Here is a tiny trained network, its code and every weight. The questions are about switching its units off for an input and a class, where a switched-off unit gives its printed mean instead of its output.

import numpy as np


def w(rows, s, z=0):
    codes = np.array(rows[::2]) - 128.0
    scale = np.full(codes.shape[1], s)
    scale[-1] = z or s
    return codes * scale


def f(y):
    return np.maximum(y, 0)


def log_softmax(a):
    a = a - a.max(-1, keepdims=True)
    return a - np.log(np.exp(a).sum(-1, keepdims=True))


def net(x, mask):
    res = np.array(x, float).reshape(1, 4) / 4 @ E
    y = f(res @ A[0][:, :-1].T + A[0][:, -1])
    res = res + np.where(mask, y, B[0][:, -1]) @ B[0][:, :-1]
    return log_softmax(res[-1] @ U[:, :-1].T + U[:, -1])


A, B = {}, {}
E = w([
[176,163,149,1],'x0',
[79,171,173,123],'x1',
[218,178,193,188],'x2',
[136,229,28,147],'x3',
],0.0077)
A[0] = w([
[69,154,157,165,136],'N1',
[151,164,58,117,64],'N2',
[156,1,182,128,117],'N3',
[135,208,183,52,58],'N4',
[189,147,111,73,164],'N5',
[189,178,193,167,29],'N6',
[177,157,175,160,28],'N7',
[117,186,68,140,130],'N8',
[136,111,117,219,61],'N9',
[176,158,113,56,62],'N10',
[139,203,61,152,31],'N11',
[95,67,76,87,64],'N12',
[199,131,129,160,107],'N13',
[141,41,205,105,132],'N14',
[127,191,170,64,91],'N15',
[59,100,99,84,27],'N16',
[175,156,165,145,29],'N17',
[203,120,142,59,71],'N18',
[19,146,118,82,68],'N19',
[132,68,203,116,121],'N20',
[177,125,165,141,66],'N21',
[84,156,123,207,172],'N22',
[124,115,88,194,152],'N23',
[167,170,129,15,20],'N24',
[157,135,68,133,63],'N25',
[179,154,124,44,72],'N26',
[177,160,178,151,25],'N27',
[159,148,145,158,98],'N28',
[149,179,96,143,106],'N29',
[70,70,184,97,127],'N30',
[148,79,87,181,201],'N31',
[77,109,90,77,1],'N32',
[140,173,178,149,74],'N33',
[45,93,88,94,26],'N34',
[126,159,49,126,163],'N35',
[211,118,100,74,144],'N36',
],0.0079,0.002)
B[0] = w([
[100,20,224,2,186],'N1',
[101,174,146,189,198],'N2',
[99,219,150,214,246],'N3',
[77,65,141,143,237],'N4',
[76,94,170,134,225],'N5',
[193,91,74,207,217],'N6',
[185,104,80,205,188],'N7',
[115,165,154,171,219],'N8',
[55,50,144,138,205],'N9',
[58,76,143,156,218],'N10',
[113,154,144,182,219],'N11',
[192,132,84,225,214],'N12',
[146,107,114,143,189],'N13',
[102,199,147,221,245],'N14',
[73,67,151,150,220],'N15',
[187,121,71,236,208],'N16',
[158,103,71,221,175],'N17',
[52,92,144,163,217],'N18',
[238,93,40,203,227],'N19',
[97,210,138,214,221],'N20',
[154,130,107,198,171],'N21',
[73,53,163,125,228],'N22',
[59,75,157,100,208],'N23',
[62,75,114,173,254],'N24',
[105,191,159,180,172],'N25',
[64,73,134,189,232],'N26',
[190,105,61,209,185],'N27',
[143,92,88,155,174],'N28',
[88,147,156,172,194],'N29',
[141,192,127,197,234],'N30',
[68,81,209,78,208],'N31',
[184,95,66,227,196],'N32',
[228,81,49,202,180],'N33',
[194,118,70,216,218],'N34',
[110,181,171,193,224],'N35',
[82,95,178,113,218],'N36',
],0.0062,0.0043)
U = w([
[73,57,146,130,40],'0',
[219,112,68,158,100],'1',
[128,137,136,130,254],'2',
[103,247,143,156,72],'3',
[148,146,146,89,193],'4',
[211,185,113,41,23],'5',
[187,171,110,39,25],'6',
],0.014,0.0092)

Each question gives the input, the list of numbers given to net, and the class t.
The units are the neurons (one row each of A and B). Each row of codes is followed by its name. A weight is (code - 128) times the scale printed after its matrix; where a second scale follows, it is the last column's (A, B and U).
mask holds one flag per neuron, in row order. A switched-off neuron (its flag False) gives its mean, the last column of its row in B, instead of its output. The means were averaged over made-up inputs and are rounded, as every weight is.
A unit's drop is (log p(t) with every unit on - log p(t) with that unit switched off) / (log p(t) with every unit on - log p(t) with every unit switched off).
The circuit of an input: a set's keep is (log p(t) with only the set's units on - log p(t) with every unit switched off) / (log p(t) with every unit on - log p(t) with every unit switched off). Starting from the 12 units with the biggest drops (on a tie, the unit counted first), units are removed one at a time, each time the one whose removal leaves the highest keep (on an exact tie, the one counted first), for as long as the keep stays at least 0.8.
units of the circuit, in order: the units of the circuit, biggest drop first
most important unit: the unit with the biggest drop
k most important neurons: the k neurons with the biggest drops, biggest first
drop of u: that unit's drop, to one decimal
input [-7,6,-8,-3], class 1: units of the circuit, in order => N19, N34, N16
input [4,1,-6,5], class 1: units of the circuit, in order => N19, N32
input [0,6,6,6], class 1: units of the circuit, in order => N33, N6
input [-3,4,-7,-8], class 3: units of the circuit, in order => N3, N14, N30
input [7,7,5,-4], class 0: units of the circuit, in order => N4, N15
input [-8,3,5,6], class 0: units of the circuit, in order => N22, N9
input [1,-3,5,-7], class 3: units of the circuit, in order => N3, N14
input [4,-3,-1,-6], class 3: units of the circuit, in order => N3, N14, N20
input [-6,5,-7,7], class 1: 3 most important neurons => N19, N34, N16
input [-5,-5,4,0], class 0: 2 most important neurons => N9, N31
input [8,5,8,-4], class 0: most important unit => N4
input [-7,-8,-7,-8], class 2: 2 most important neurons => N3, N31
input [6,4,2,3], class 0: drop of N21 => 0.0
input [3,1,1,-4], class 3: drop of N9 => 0.1
input [-1,-8,-6,-6], class 2: drop of N23 => -0.1
input [-5,7,-4,-6], class 2: most important neuron => N1
